Each row comes from the steps of one path. Every step used is in the known rows, and no mark comes twice. Write the path behind each row, first mark first.
Each row is shifted at random along 4 fixed directions that mean nothing.
Known rows:
kore savulu bobotod zomid bunipod: [-16.6   4.9   5.9  48.2  26.8  12.6  12.4  42.8  32.5  -9.2   0.5   3.4
   3.4 -42.0   3.4  52.6   2.2  21.9 -18.7  10.6  -2.0  -2.7  48.1   4.5
 -13.9 -24.5 -29.6   2.6 -30.3  -8.2 -31.4 -23.1  42.2 -17.4   3.5   7.7
 -11.8  13.8  33.5  42.4 -11.2  42.1 -14.0  -2.1]
kore bunipod savulu bobotod: [-23.1  -5.7  -1.5  22.6  10.4   9.8 -16.1  62.9  16.2  15.4  -2.2 -26.3
  -1.9 -28.0  17.1  60.2   8.3  13.8   2.8   9.1  13.2 -18.5  53.0  12.2
 -31.0  -2.2 -32.4   5.6 -24.6 -32.4 -21.8 -16.1  20.3   0.6  15.9  12.5
 -30.4  17.2  19.4   4.2   1.1  53.4  -7.9   3.4]
pobamu bunipod savulu kore bobotod zomid: [  4.4  -0.3   0.2 -11.8   5.9   0.3  17.7  35.0   4.3 -10.6 -25.8  -3.6
  -6.3   6.0  15.8   7.6   0.8  -2.0 -35.8  12.3  14.1  -5.7  39.2 -21.9
  -2.4   2.5  -9.1   4.9 -14.6 -26.1  -3.2   3.4  13.1   2.4  28.3  -1.5
 -13.0   4.9  22.8  22.6 -31.6  39.3 -22.6  22.0]
bobotod zomid bofezuf kore savulu bunipod: [-23.3   9.7  -6.2  56.6  20.7  34.0  -3.6  39.2  26.7 -11.4   5.9  -4.9
  -1.4 -58.9 -13.2  59.2  -2.1  17.7 -11.4  -5.2 -11.5   2.3  39.4  24.5
 -40.1 -42.1 -45.7  -8.2 -24.8   2.1 -40.6 -30.2  37.3 -28.5  -1.3  24.3
 -14.2   9.4  35.3  42.4  17.4  28.6  -5.7 -17.8]
bunipod kore savulu pobamu zomid bofezuf bobotod: [-21.2  -7.7   2.6 -10.3 -29.5   4.7  26.2  25.8  -9.6  -9.4 -12.0 -19.7
   4.9 -10.5  -9.0  16.0  -9.8  -0.1   1.9  11.6 -16.2 -26.5  36.8  11.2
 -52.3  11.0 -20.5   9.1 -28.3 -28.5 -11.9 -23.2  -9.3   6.4  15.3   3.6
  -3.5 -14.6   2.2   0.9 -14.5  36.9 -14.0 -14.8]
bofezuf zomid bobotod kore pobamu savulu: [-21.5  -3.8  -2.3  43.3  14.9  30.7  12.5  29.5  20.2 -25.4   2.8  -0.5
   2.8 -63.8  -2.1  61.1   8.9  27.6  -4.6  -6.3  -2.6  -5.9  58.4  29.8
 -44.1 -17.9 -52.7  -0.7 -41.6  -2.2 -40.0 -38.3  32.8 -21.6   1.0  19.1
 -18.6   6.5  23.9  35.6   2.0  41.8 -10.9 -20.3]
bunipod savulu kore pobamu zomid bofezuf: [ 45.4  26.7 -21.4   0.9  56.2  12.7 -23.2  26.9 -12.5  -9.6 -59.3  -9.2
   6.2 -32.8 -30.6  11.1  -6.2   2.6 -60.4  -0.6  32.4  24.1  13.6  -5.2
  -0.5 -16.5 -26.4  31.2   2.5  49.3 -11.3   6.7  49.3   8.2  50.6 -28.5
 -34.5   4.6  32.4  47.5  -4.2   5.9 -36.6  29.1]
zomid bofezuf kore bobotod savulu bunipod: [ -2.6  15.4   6.7  24.7   6.9   1.8  19.4  30.1 -25.8 -10.9 -10.5   5.0
  -9.0  11.0   8.1 -13.2  -4.4  -2.4 -19.7   1.1  -7.7   1.3   5.4 -12.1
   3.0 -19.9   0.7  12.7 -10.9  -4.1  -3.7  -6.2  17.5 -12.6  19.8 -14.9
   3.9 -13.7  27.5  27.7 -17.3  12.1 -21.8  28.7]
bobotod kore pobamu zomid bunipod: [ -7.7  13.8   9.1  14.7  26.4  18.3   3.3  33.4 -11.3  -3.2 -23.2  -5.9
  -2.3 -21.5  -5.3  41.3  -4.1  13.1 -23.2  -1.8  11.0   8.7  42.7 -14.1
  -6.4 -27.1 -29.6  24.6 -18.0   7.8 -23.2 -24.3  34.2  -1.7  38.5 -12.0
  -5.4   6.0  16.3  32.7  -9.2  39.3 -25.5  14.0]
bofezuf bobotod zomid bunipod kore savulu pobamu: [ -5.9   8.2   1.9  21.0   7.3   9.9  11.9  32.2 -25.1  -5.6 -14.6  -7.2
   1.3 -15.0  -3.0  17.6  -3.9   7.2 -17.4   3.9  -6.6  -9.7  41.5  -0.9
 -19.1  -5.1 -11.6  25.4 -17.0 -11.7 -17.2 -14.6  12.4 -14.4  20.9  -3.4
  -6.4  -0.5  21.3  27.3 -12.5  12.4 -18.9   7.6]
bofezuf bobotod kore savulu: [  5.6  -2.1  -4.2  10.3 -16.0  12.8  30.8  15.3 -24.8 -46.6  -5.4  18.2
  -1.6   8.3  23.8 -18.1   1.1  -1.6  -5.3   4.0  -6.2  -2.4   7.3   9.0
 -14.1 -15.2 -21.0   2.8 -22.1   4.9 -10.5 -11.2  26.5  -0.1  -4.0 -25.0
  11.2 -36.9   5.1  14.4 -21.0   9.5 -26.0  25.3]
bofezuf kore bobotod zomid: [-27.1  -9.2  14.2  12.0 -16.6  21.5  16.9  35.0 -21.0 -11.3   9.5  -2.9
  -5.7  -2.8  29.4  30.4  10.9   8.3   2.9   0.0 -11.4 -19.1  47.8  -1.1
 -32.2  -8.9 -26.9   0.9 -27.5 -39.6  -9.7 -38.4  10.8 -12.5  13.7   9.8
   5.4  -0.5   8.6   6.4 -11.0  45.3 -13.7   3.5]
pobamu bunipod zomid bobotod kore savulu: [-37.6  -4.5  -5.1  34.4 -19.5  33.0  23.2  30.3  26.7 -31.0  -2.2  -6.8
  -7.4 -35.9 -11.6  38.2 -22.6   7.6  14.4  11.2 -16.6  -2.9  27.3  34.2
 -37.8 -21.5 -51.0 -14.6 -27.3 -16.5 -55.2 -17.1  13.0  -6.1 -15.0  18.0
 -10.3  -6.4   8.4  19.2   6.7  42.7 -11.3 -19.8]
bunipod kore pobamu savulu: [-11.4  -8.0 -11.0 -11.6 -12.2   5.9  25.5  30.0  -7.5 -18.3 -14.9 -13.1
  -0.5  -9.2  21.2  22.8  -5.9  -5.0   4.6  16.0  10.9 -19.4  33.9  10.6
 -29.0   3.8 -25.2  13.8 -23.1 -19.5 -12.5 -10.9   4.7  18.2  13.9 -15.1
  -9.5 -18.2  -0.8  -7.7 -17.8  41.8 -24.0  25.5]
savulu kore pobamu bunipod: [-16.2 -13.5 -12.8  12.8   3.7  11.5  13.5  40.7  55.1 -21.2   5.7 -14.8
  -2.9 -40.1  16.2  56.9   4.0  20.8   1.2   3.3  13.7   3.7  45.3  13.7
 -46.5 -23.3 -53.0  -9.3 -40.8  -9.8 -28.5 -21.4  34.1   7.9  -5.9  -1.9
  -6.0 -11.7  11.9  12.8 -11.3  63.6 -19.8  -6.2]
kore savulu bobotod bofezuf: [-21.9 -11.6  12.6  20.8  -5.3  -8.0  36.6  36.1  22.6 -15.3  13.1   3.5
   4.9 -13.7  39.9  38.9  19.3   7.6  -0.1  19.3  -4.5 -27.9  46.0   1.0
 -21.7  -1.4 -14.6   1.0 -38.6 -40.1 -12.7 -18.5  23.6  -0.2  -5.5  -0.8
  12.1  -8.6  16.4   6.1 -29.9  52.6 -13.8   8.7]
pobamu bofezuf zomid bunipod savulu kore bobotod: [ 16.1   3.9   3.4 -21.8  15.5  -8.8  23.4  31.4 -10.0  -8.9 -26.5 -10.9
 -10.6  16.5  12.6  -6.6 -12.5  -5.1 -48.1  12.0  22.4 -13.0  19.8 -28.7
  -7.6  -4.0  -3.0   9.7 -12.2 -17.5  24.1  -6.4  10.9   3.2  38.3 -17.2
 -11.2   3.4  27.3  27.3 -40.5  31.7 -32.4  28.1]
kore pobamu savulu bunipod zomid bofezuf: [ -2.4  12.2   0.9  -1.3  19.9   1.8  -0.2  40.6  -3.9  17.0 -32.5 -17.9
   3.1 -16.3 -13.3  32.0 -12.1   2.6 -27.9  11.8  14.3 -10.0  35.4 -15.5
 -11.8  -4.2  -7.7  26.0 -15.7  -3.9  -7.1  -9.6  17.2   6.8  40.2 -14.0
 -21.3  13.6  20.6  21.2 -15.6  37.8 -21.9  17.7]
savulu pobamu bunipod zomid: [ -7.8  -4.5  -3.4  -4.2  10.2  14.7 -14.2  53.9  20.7  13.6 -13.8 -20.3
   1.2 -38.7   1.8  68.7   9.2  15.7 -10.2  -3.3  10.4  -6.2  58.0   2.0
 -38.5  -0.4 -35.3  13.5 -20.9 -11.8 -22.3 -18.6  26.6  15.6  25.2  10.8
 -21.6  10.4   2.0  11.3   9.3  46.9 -17.1  -2.7]
kore pobamu zomid bunipod: [-23.4   4.8  11.3 -13.1 -33.4  15.7  20.8  23.0 -29.5  -8.0 -27.0  -3.0
   3.1  20.5 -11.8  -1.2 -24.0   0.4   5.5  13.3 -16.7   0.1  16.0 -10.4
 -11.7  -9.0 -15.9  14.3 -17.8  -2.0 -21.5 -20.9   2.9  17.7  29.7 -29.6
   4.7 -28.8 -15.3   0.7 -13.2  42.0 -23.0  13.5]
bunipod savulu kore pobamu zomid bobotod: [-15.9   1.4 -12.0  14.0 -20.1  23.4  -3.4  25.0 -14.7 -15.5 -38.4 -18.1
  10.1 -18.5 -22.3   8.5 -10.1   4.7   4.9   3.2 -18.7   5.0  24.9  25.5
 -33.6   1.7 -36.6  11.0 -20.3   3.5 -39.9  -2.9   2.5   3.9  16.2  -3.4
 -22.5 -16.9   8.5   0.9  -1.4  33.8 -15.0 -12.2]
zomid pobamu bunipod savulu: [ 30.2  23.8 -19.4  -5.3  17.3  17.7  -3.8  31.7 -24.0 -19.1 -50.3   8.5
   1.6  -9.5 -23.8 -11.1 -18.2  -2.3 -23.6   4.0  13.3  27.5 -11.0   5.2
  14.0 -11.9 -21.3  25.5   8.4  49.4 -25.3  13.0  37.1  23.1  31.7 -37.5
 -21.6 -29.6  -3.4  31.6  12.7  -5.0 -37.9  39.5]
bofezuf bobotod kore pobamu savulu: [  2.7  -4.0   8.9 -13.4   0.1   1.9  18.0  24.9 -39.7 -10.8 -14.8   3.6
  -0.8   9.2  29.3   5.6  19.8   3.9 -17.1  -0.5  15.3 -19.0  44.8 -17.5
 -11.5  10.6  -9.2  23.9 -28.5 -14.7   8.7 -19.1  17.2   0.3  35.1 -14.1
  -4.1  -8.2   9.2   8.9 -29.4  33.6 -20.5  29.0]
bunipod kore savulu bobotod zomid: [-34.1 -13.7   6.8  18.1 -14.3  -1.4  36.9  37.5  12.3 -12.2   7.3 -11.3
   1.1 -18.2  30.5  41.9   4.0  -1.2   3.1  18.8 -14.6 -35.2  56.9   6.1
 -33.5   1.0 -18.7   4.2 -32.3 -58.5 -14.9 -18.7  -0.7  -3.5  -0.8  15.0
   5.5   4.6  19.9  -3.3 -28.1  52.3 -12.6  -0.3]
pobamu savulu bunipod zomid bobotod bofezuf: [  1.9  18.2  -4.0  15.7   7.9  17.1  -0.4  31.3 -25.5  -1.7 -34.4   3.2
  -1.2 -11.3 -10.8   4.2  -2.9  -4.5 -25.0   2.8 -18.2   8.2  11.5   0.3
   2.6  -1.0  -1.4  18.6   1.1   8.2 -23.0   8.6  17.4   2.2  26.3  -4.2
 -17.2  -5.7  18.0  23.7   7.3   3.2 -21.4  15.5]
zomid pobamu bofezuf kore bobotod: [ -6.5  -1.5   5.7  -7.0 -23.3  14.6  25.4  19.0 -28.4 -25.2 -11.9  -0.1
  -3.7  11.2   5.6  -5.3  -4.4   5.3   0.8   3.6  -2.7  -2.1   9.0   1.8
 -25.5  -3.4 -27.5   8.1 -21.6  -6.8  -7.6 -22.6  12.6   3.1  18.7 -22.0
   6.6 -31.4  -2.2   8.0 -11.7  34.2 -27.1  11.1]
savulu pobamu bunipod kore: [ 10.8   3.9 -13.8 -28.3 -28.0  -1.5  30.4  20.9 -23.9 -26.7 -30.8   2.3
  -5.9  24.8   6.2 -30.5 -16.0 -18.6  -6.0   9.1 -10.9  12.5  -9.4  -6.9
  -5.0   0.0  -4.7  18.6   1.4   2.9  -8.4  15.7   2.7  32.6  15.8 -40.8
  13.6 -53.4 -15.7  -6.0 -14.4   7.6 -39.2  38.2]
savulu kore bunipod zomid bofezuf bobotod: [  0.1   9.8 -13.7  16.0  -4.4  26.2 -10.5  28.6 -26.7 -14.8 -14.8 -15.7
 -10.7  -8.3 -19.3  -2.9 -21.0  -1.9 -10.0  -3.8 -14.1  11.7  -6.3  14.6
 -33.2 -24.3 -29.1   6.0  -2.6   9.0 -18.0 -12.5  17.5  -1.5  15.3 -14.0
  -8.9 -14.4  15.2  15.3  11.6   4.1 -25.5   1.7]
pobamu bofezuf bobotod kore savulu: [ -1.4  -1.1 -12.6  14.9 -25.2  50.9 -16.9  12.7 -22.2 -39.2 -15.1  13.1
  -3.3 -12.6  -8.7  11.0  11.8   8.3   1.3 -11.4  -8.1   7.0  17.0  38.5
 -38.4  -6.4 -52.7 -15.0 -14.2  16.2 -43.5 -10.2  29.5 -10.1   4.4   8.7
 -22.5 -27.9   4.7  15.1  28.3  12.9  -3.0  -3.5]
bobotod zomid bofezuf kore bunipod: [-35.3   4.8  14.2  24.8   5.3  20.1  17.9  39.4 -10.6   0.6  16.5 -11.8
 -13.8 -20.8   5.6  44.7  -7.1   3.4  -1.9   3.7 -10.5 -14.4  33.4  -5.0
 -27.1 -32.0 -27.8   4.3 -19.1 -30.7 -13.9 -45.3  16.6 -13.5  20.9  11.6
   9.3   7.9  12.0  20.3   3.8  40.1 -15.7  -0.6]
bunipod savulu pobamu bofezuf bobotod zomid: [ 13.6  -4.0   9.5 -20.0   6.5   0.4   7.5  36.3 -14.1   3.4 -17.2   2.7
   7.5 -13.5   9.9  33.9  31.2   8.2 -34.6  -0.6   8.4 -24.3  63.2 -14.2
 -20.6  28.4  -4.9  19.7 -17.8 -24.3   4.2 -14.8  17.3   2.2  38.9  10.6
 -14.0   4.4   8.2  20.8 -10.0  23.5 -15.3   5.3]
savulu kore bobotod zomid: [-18.0  -4.2  -4.2  29.4 -22.8  29.1   1.6  23.3  -9.9 -27.6 -10.9   2.8
   2.0  -7.8  10.5  13.8   9.7   7.4   6.3  -4.4 -28.5   9.3  28.2  17.2
 -28.1 -14.0 -34.9  -2.9 -19.9 -10.5 -38.3 -10.0  16.6  -9.6  -1.4  -0.2
   2.2 -20.5  13.0   2.0  -5.0  31.8 -13.2  -3.3]
bobotod kore savulu pobamu bofezuf: [  1.6   3.7  -3.4   4.6 -21.0  20.2  -0.5   8.0 -27.3 -25.4 -34.7  10.2
   7.7   4.1  -2.9   1.2  15.6  -1.0  -6.5  -3.2  -7.6   5.4  22.3   7.3
 -14.2   3.3 -26.0  13.7 -14.6  10.9 -34.4   8.1  20.5   1.3  19.2 -13.2
  -2.6 -34.1   2.3   2.7  -5.6  22.2 -11.3  15.3]
pobamu savulu bunipod kore bobotod zomid: [ 16.7  15.7 -28.4  17.8 -11.1  38.9  -0.8  12.5  -9.8 -43.1 -41.8  19.5
  -1.4  -8.1 -21.2 -19.9 -14.7  -1.3 -28.6   1.6 -16.4  32.5   3.1  23.3
  -6.3 -10.5 -20.9  -5.2   5.8  26.9 -46.1  23.2  21.6  -6.0   4.8 -14.2
 -27.1 -31.7  23.1  34.6   9.4 -11.3 -21.4  20.4]

Write each row's path:
[-20.7   4.8   9.7   1.3 -20.7  -7.7  57.8  21.6  -4.6 -18.7 -13.2  -5.6
  -2.2   7.1   1.5  -2.2 -20.5  -6.3 -11.8  23.0 -23.7  -5.6  20.7 -13.1
  -9.9  -4.8   4.9  15.4 -19.0 -33.1 -13.9  -5.6  -7.9   8.2  11.1 -24.1
  24.2 -24.3  10.3  12.0 -34.1  29.3 -32.5   6.5] | savulu bunipod kore pobamu zomid bobotod bofezuf
[ -3.7   2.9   7.2  11.2   7.2  -3.0  39.5  24.3   7.5 -19.6  -2.6   4.4
  -3.6 -12.3  10.1   8.1   4.3   9.4 -23.3  11.3   4.7  -4.7  27.4 -11.2
 -12.6  -5.4 -12.3   8.9 -31.0 -10.9  -9.1 -13.9  26.6  -7.7  11.0  -8.1
   6.5 -15.2  17.2  37.1 -24.1  31.2 -23.2   9.9] | zomid bobotod bofezuf kore savulu pobamu bunipod
[ -8.4  16.7  -2.5  28.4   8.7  27.9 -17.2  31.7 -18.1   6.0 -35.1  -5.8
   5.6 -27.1 -25.3  30.0   0.1  11.9 -18.3   1.9  -8.1   6.0  36.3  10.1
 -11.2   2.2 -16.4  20.0 -11.2   5.8 -42.5  -0.1  19.9 -11.1  28.7   0.8
 -30.0   6.4  24.3  28.0  12.2  18.6 -10.5   0.9] | kore pobamu savulu bunipod zomid bobotod bofezuf
[ 11.4  -0.1  -5.6 -18.5 -17.4 -12.2  57.4  16.9   4.1 -40.6 -25.9   5.0
   1.0  13.1   1.2 -34.1 -28.2  -2.8 -27.9  16.3  -1.4   0.2   4.9 -12.6
 -11.4  -6.1  -4.4   5.9 -23.1  -3.8   3.1   0.6   4.1  11.8   8.9 -35.7
   9.2 -36.1  10.8  24.5 -48.1  22.1 -40.2  19.6] | bofezuf zomid pobamu bunipod savulu kore bobotod
[ -9.2   2.3   0.8  14.9  19.2   7.4  10.0  44.8   3.2   1.1  -5.7 -12.7
  -0.3 -45.3  -0.2  53.8   9.9  15.5 -19.3  -8.8  -4.8 -13.7  63.8   7.3
 -36.2   0.3 -20.3  20.0 -22.3 -13.3 -18.1 -22.3  15.4  -2.7  25.1  25.0
 -19.4   8.4  21.0  29.8   4.3  21.8 -14.5  -8.1] | bofezuf bobotod savulu pobamu zomid bunipod kore
[ 28.4  14.1 -15.5   1.2  -4.8  12.5  46.9   2.2 -14.4 -60.6 -17.6  27.3
  -8.8   3.8 -15.4 -32.8 -24.9  -3.8 -30.0  12.0   2.8  15.0 -13.9  12.6
   0.5 -12.2 -11.4   4.0  -1.4  25.6 -20.4   5.0  25.2   4.2   4.4 -38.9
   0.9 -50.2   8.9  45.2  -5.9 -20.4 -38.0  34.6] | zomid bunipod kore pobamu bofezuf bobotod savulu
[-28.7   3.7 -10.9  51.2  15.4  29.5  -6.4  41.7  27.8  -7.3  -1.8 -13.5
  -1.9 -62.0  -7.9  74.3   5.6  20.1   5.9   1.9  -2.5  -1.8  53.5  41.6
 -41.3 -10.7 -46.4   3.6 -22.4 -14.9 -59.6 -12.9  23.6 -18.9   1.3  23.6
 -28.7   4.2  31.7  24.3  24.1  37.8  -4.3 -12.7] | zomid bunipod kore pobamu savulu bobotod bofezuf
[-22.6  10.4   3.8  28.7 -28.1  22.7  16.0  18.9 -38.8 -18.0  -8.4  -0.3
  -0.1  -7.2 -15.1   2.2 -13.7   1.3   4.6  -1.8 -37.1   2.1  11.4  14.7
 -26.3 -12.2 -15.7  16.9  -9.9 -11.9 -35.6 -12.7   3.6 -11.5  11.6  -9.1
  11.9 -28.7  11.2   9.9  10.7   6.3 -19.8  -1.6] | savulu bobotod bofezuf kore bunipod zomid pobamu
[-37.9  -5.6   5.7  19.9 -14.1   4.6  46.3  32.2  33.6 -20.1   5.4  -9.4
  -3.1 -26.5   7.6  42.7 -14.5   2.0  -1.8  22.5 -18.9 -21.9  43.0  14.1
 -37.1 -10.4 -22.5  -6.9 -28.7 -43.9 -30.6 -17.1   1.8  -1.6  -4.8  16.2
   2.9  -6.5  21.1  15.7 -15.3  48.7 -13.7 -11.9] | pobamu zomid bunipod kore savulu bobotod bofezuf
[ -8.6   8.7   8.5  13.8  -1.3  13.5   9.6  28.9   1.9  -5.1 -12.9   5.0
   6.3 -21.4 -23.2  24.8   1.6  18.2 -23.0  -1.3 -11.1  -3.7  43.2  -0.4
 -22.9  -4.1 -13.1   5.3 -26.7   1.8 -23.7 -21.7  21.1  -7.8  24.8   3.5
 -14.2  -4.7  19.6  37.6  -1.4  24.5  -8.6  -9.4] | kore pobamu zomid bofezuf bobotod savulu bunipod
[ -8.4   5.3   4.9  14.5  19.4 -12.5  35.9  36.4  11.1  -5.1  -9.4 -12.0
  -7.2 -15.2   9.7  28.4  -1.5   3.0 -24.0  16.5  11.6 -14.2  38.7 -11.7
  -4.5  -0.7  -5.0  19.1 -22.6 -29.0  -7.6  -2.9  11.0  -0.2  20.3  -6.2
  -3.4   5.2  28.7  24.7 -28.6  36.1 -24.6  15.7] | zomid bobotod savulu bunipod kore pobamu bofezuf
[ -5.4   5.1 -10.1  -8.5 -20.2  19.0  -1.3  21.2 -38.1  -8.8 -26.3 -14.6
  -9.1   8.5 -16.5 -17.8 -19.3 -10.8 -12.9   1.4 -14.1  -3.7   0.9   4.1
 -30.1  -1.3 -14.7   6.4  -6.2  -2.3  -7.3  -5.6  -1.4   3.6  29.0  -5.0
 -19.0 -14.5  11.4   4.5   0.7  14.1 -17.4   6.5] | pobamu savulu kore bunipod zomid bofezuf bobotod
[ -0.5  24.9  15.3  -8.2   3.8  21.2 -27.9  21.9 -83.7  26.2 -52.9  -6.8
   1.9  20.5 -19.9  -4.4   8.1  -3.3 -38.2 -11.3  -2.0  -3.9  32.6 -35.8
   6.4   5.8   0.3  39.0  -2.0   5.3  -0.6  -3.8   8.6 -13.4  77.6  -1.5
 -19.7  11.2  21.9  17.1  -0.5  19.2  -8.0  22.2] | bobotod zomid pobamu bofezuf kore savulu bunipod
[ -5.7  -4.2   5.4  13.7   4.7  -1.7  38.2  29.0  11.8 -21.6  -5.6  -0.2
   2.9 -34.0   5.8  33.6  10.8   6.6 -16.9   0.6  -9.7 -16.3  44.4   6.9
 -29.8   1.2 -20.4  11.7 -26.7 -22.8 -13.1 -17.2  12.0  -5.0   7.8   9.1
   5.3  -8.8  14.4  22.7 -18.1  26.8 -22.9 -10.1] | bunipod savulu pobamu bofezuf zomid bobotod kore
[ -1.1   5.8 -10.6   5.2  -1.6  15.0  12.6  27.1   2.7 -19.6 -23.2  -6.5
  -0.4 -24.9 -19.2  11.9 -20.3   8.1 -22.3   5.5  -0.6  -1.1  24.5  11.6
 -30.6  -7.4 -29.9   6.6 -19.4   2.4 -20.6  -8.8  16.0  -0.4  17.6  -5.2
 -19.8  -8.1  21.4  29.3  -3.9  23.2 -22.2   2.0] | bofezuf zomid pobamu bunipod kore savulu bobotod
[-17.6   0.5   4.3  13.6  13.2  10.5  39.4  38.0  20.6 -18.5   8.9  -9.4
  -9.6 -36.3   6.8  40.7 -10.3   8.1 -23.0  15.8   5.0 -16.3  40.4   4.9
 -29.6 -15.2 -24.7  -4.6 -25.3 -28.6 -13.7 -31.1  19.1  -5.5  11.2  15.1
  -8.3   5.5  20.2  40.7  -6.4  34.6 -22.4  -5.1] | pobamu zomid bobotod bofezuf kore bunipod savulu
[  6.3   9.0   7.9  -2.7  11.2  18.8   8.1  31.3 -14.6  -6.0 -19.2   4.6
  -1.1 -11.0 -16.4  26.3  -2.8  12.3 -32.7   9.0  16.0 -10.0  42.6  -6.2
  -9.5   3.6 -16.3  11.4 -12.6  -7.2 -14.6 -21.1  23.0  -9.1  36.9  -3.4
 -21.4   5.3  13.4  42.7  -0.4  20.4 -17.9   9.2] | kore pobamu bofezuf bobotod zomid bunipod savulu
[  9.4   3.3 -22.8  30.8  23.7  19.4  21.5  32.9  51.7 -38.8  -7.1  -4.3
   4.1 -68.1 -22.3  35.5 -14.4  27.0 -30.0   4.6   7.9  18.0  32.2  30.4
 -43.7 -23.2 -46.8  -6.3 -29.2  21.9 -36.3 -18.4  43.5  -6.0  -7.4  -0.4
 -26.7 -13.5  25.0  60.2   2.1  16.8 -28.8 -16.7] | bofezuf kore bunipod savulu pobamu zomid bobotod
[-15.6   3.5  15.1   7.4  -0.6   5.2  34.6  26.0   9.2 -11.2   2.3   5.0
  -7.2 -11.5  -8.0  19.6  -5.1   9.0 -22.9   7.3  -6.4  -4.2  33.0 -16.3
 -18.4 -12.4 -16.6   2.9 -25.1 -25.8  -9.3 -29.2  18.6 -12.8  22.5  -1.5
  10.1  -4.5  19.5  34.8 -14.7  41.7 -21.0  -0.7] | savulu bobotod zomid bofezuf kore pobamu bunipod
[  8.5  14.4  -8.4  24.8  18.4  26.3  -9.8  20.0 -11.9 -18.5 -28.2   5.2
  -2.0 -28.2 -24.1   8.7   1.9  16.3 -34.8 -12.8  -1.2  17.7  27.5   4.6
 -11.3 -12.8 -30.1   8.6 -17.6  27.0 -29.8  -6.5  33.9 -14.1  29.3   1.3
 -27.0  -1.3  29.7  44.8   5.4  13.0 -15.1   3.8] | bofezuf zomid bobotod savulu kore pobamu bunipod
[  3.4  12.0   5.3   5.1   6.0  28.0 -10.4  23.3 -48.7  -4.5 -30.5  -3.6
  -0.7 -14.0 -14.7  22.0   5.2   7.5 -24.6  -9.4   6.7  -9.7  37.7   3.7
 -18.2   8.1 -23.9  23.6  -8.4   0.3 -19.4 -14.5  16.9 -10.6  46.6   9.5
 -26.8   7.9  19.2  26.6  11.8  16.2 -13.9  11.3] | bunipod zomid pobamu bofezuf kore bobotod savulu
[  6.7  10.5  -5.1   0.0   7.1  15.3  -7.6  34.0 -13.1   3.9 -28.3  -8.9
   2.5 -15.9 -24.5  14.6 -11.0   9.6 -27.7   2.8   6.1  -3.2  27.5   0.2
 -25.1   0.7 -13.0  15.1 -15.3   7.6 -10.5 -12.9  19.1  -2.2  32.0 -11.2
 -28.8   2.3  20.3  30.2  -0.8  17.7 -18.6   5.6] | kore pobamu savulu bunipod zomid bofezuf bobotod
[ -9.5  14.9   9.0   0.3 -32.6  27.7  -5.1   3.2 -64.8 -10.5 -43.7   8.2
   2.5  25.3 -25.6 -19.8  -5.0  -6.3 -12.0  -9.0 -25.5   2.8  13.7  -6.7
  -9.0  -1.4 -12.0  19.2  -5.2  10.8 -27.9  -0.1   0.4  -9.7  40.6 -10.8
  -2.5 -28.9   2.9   7.3  -0.4  11.2  -7.1  12.2] | bobotod kore savulu pobamu bofezuf zomid bunipod
[ 10.6  14.8 -11.1  -2.2 -14.3  34.2 -26.4  11.3 -62.5  -8.6 -52.3  -9.3
   1.8   1.6 -36.0 -15.7  -6.5  -3.7 -21.0  -4.8 -10.8   5.1   8.0  14.5
 -22.9  13.6 -25.0  20.3   2.1  18.7 -24.5   4.5   5.7  -3.6  41.9  -8.8
 -31.4 -13.5   9.8  12.7  15.2   0.1 -14.0   7.3] | bunipod kore savulu pobamu bofezuf zomid bobotod
